Below are the code and all the weights of a small trained network. Each question names an input and a target symbol and asks about switching units off, where a switched-off unit gives its printed mean instead of its output.

import numpy as np


def w(rows, s, z=0):
    codes = np.array(rows[::2]) - 128.0
    scale = np.full(codes.shape[1], s)
    scale[-1] = z or s
    return codes * scale


def f(y):
    return np.maximum(y, 0)


def softmax(a):
    e = np.exp(a - a.max(-1, keepdims=True))
    return e / e.sum(-1, keepdims=True)


def log_softmax(a):
    a = a - a.max(-1, keepdims=True)
    return a - np.log(np.exp(a).sum(-1, keepdims=True))


def net(x, mask):
    ids = ['ΘΠΣαβγελμξ'.index(c) for c in x.split()]
    T = len(ids)
    res = E[ids] + P[:T]
    q, k, v = (res @ M[0].T for M in (Q, K, V))
    z = softmax(np.where(np.tri(T) > 0, q @ k.T / 4**0.5, -1e9)) @ v
    res = res + np.where(mask[0], z, O[0][:, -1]) @ O[0][:, :-1]
    y = f(res @ A[0][:, :-1].T + A[0][:, -1])
    res = res + np.where(mask[1:17], y, B[0][:, -1]) @ B[0][:, :-1]
    return log_softmax(res[-1] @ U[:, :-1].T + U[:, -1])


Q, K, V, O, A, B = {}, {}, {}, {}, {}, {}
E = w([
[113,245,208],'Θ',
[176,225,149],'Π',
[140,56,117],'Σ',
[216,229,147],'α',
[6,100,58],'β',
[183,102,19],'γ',
[251,223,128],'ε',
[138,224,154],'λ',
[183,240,190],'μ',
[80,221,28],'ξ',
],0.02)
P = w([
[88,253,142],'0',
[81,232,145],'1',
[75,211,140],'2',
[77,193,139],'3',
[70,178,138],'4',
[68,164,136],'5',
[64,152,135],'6',
[64,141,128],'7',
[63,133,131],'8',
[62,125,127],'9',
[57,123,130],'10',
[54,136,132],'11',
],0.0063)
Q[0] = w([
[166,195,135],'h1',
[127,118,64],'h1',
[100,252,110],'h1',
[87,138,129],'h1',
],0.022)
K[0] = w([
[136,8,187],'h1',
[106,106,50],'h1',
[133,26,131],'h1',
[125,117,136],'h1',
],0.017)
V[0] = w([
[201,62,105],'h1',
[93,141,2],'h1',
[52,134,177],'h1',
[174,183,129],'h1',
],0.0096)
O[0] = w([
[176,245,133,76],'h1',
[103,190,44,246],'h1',
[81,108,176,111],'h1',
[151,102,123,162],'h1',
],0.012,0.011)
A[0] = w([
[144,161,131,169],'n1',
[228,179,184,99],'n2',
[243,117,235,78],'n3',
[66,214,199,63],'n4',
[254,113,51,159],'n5',
[76,209,167,205],'n6',
[95,207,141,116],'n7',
[8,176,115,101],'n8',
[148,92,244,12],'n9',
[171,42,65,139],'n10',
[175,37,109,254],'n11',
[130,75,13,49],'n12',
[236,138,74,116],'n13',
[134,114,1,102],'n14',
[81,203,199,196],'n15',
[101,175,116,187],'n16',
],0.009,0.011)
B[0] = w([
[93,110,126,181],'n1',
[159,118,101,175],'n2',
[161,60,124,156],'n3',
[129,140,113,167],'n4',
[118,157,119,193],'n5',
[128,108,133,239],'n6',
[142,118,127,209],'n7',
[160,146,105,225],'n8',
[182,111,9,144],'n9',
[103,127,65,155],'n10',
[124,251,176,170],'n11',
[176,138,160,197],'n12',
[106,125,158,183],'n13',
[134,94,168,250],'n14',
[106,96,157,209],'n15',
[106,107,123,229],'n16',
],0.013,0.018)
U = w([
[4,92,94,150],'Θ',
[93,216,106,134],'Π',
[103,128,137,158],'Σ',
[35,128,190,119],'α',
[174,138,146,123],'β',
[194,174,96,7],'γ',
[150,75,59,122],'ε',
[199,76,122,95],'λ',
[108,146,174,173],'μ',
[97,26,164,158],'ξ',
],0.017,0.011)

Each question gives the input, a string of symbols that net reads in full, and the target symbol t.
The units are the heads (4 rows each of Q, K, V and O) and the neurons (one row each of A and B). Each row of codes is followed by its name. A weight is (code - 128) times the scale printed after its matrix; where a second scale follows, it is the last column's (O, A, B and U).
mask holds one flag per unit, heads first, then neurons. A switched-off unit (its flag False) gives its mean, the last column of its rows in O or B, instead of its output. The means were averaged over made-up inputs and are rounded, as every weight is.
A unit's drop is (log p(t) with every unit on - log p(t) with that unit switched off) / (log p(t) with every unit on - log p(t) with every unit switched off).
The circuit of an input: a set's keep is (log p(t) with only the set's units on - log p(t) with every unit switched off) / (log p(t) with every unit on - log p(t) with every unit switched off). Starting from the 12 units with the biggest drops (on a tie, the unit counted first), units are removed one at a time, each time the one whose removal leaves the highest keep (on an exact tie, the one counted first), for as long as the keep stays at least 0.8.
circuit, biggest first: the units of the circuit, biggest drop first
top k neurons: the k neurons with the biggest drops, biggest first
drop of u: that unit's drop, to one decimal
input Σ μ ξ ξ ξ μ γ β, target ε: circuit, biggest first => n12, n8, h1
input γ μ ξ β μ α, target Θ: circuit, biggest first => h1, n12
input ε μ γ ξ γ Θ μ Θ γ ξ μ α, target Π: circuit, biggest first => h1, n13
input α ξ ξ μ ξ μ γ, target Π: circuit, biggest first => n11
input ξ γ Θ μ α α Π γ Θ β ξ μ, target Θ: circuit, biggest first => n11, n12, h1
input Σ Π ξ ξ α λ ξ μ Π μ Θ μ, target ξ: top 3 neurons => n11, n15, n8
input ξ μ λ, target α: top 2 neurons => n8, n11
input μ ξ ξ ξ Σ γ α μ ξ μ, target ξ: top 3 neurons => n15, n11, n8
input Θ μ μ ξ μ μ ξ, target ε: top 2 neurons => n8, n12
input ξ ξ β γ ξ λ ε Π, target Π: drop of n5 => 0.1
input μ ξ γ, target Π: drop of n5 => 0.2
input α γ γ ξ μ ε γ ξ μ ξ, target Π: drop of n12 => 0.0
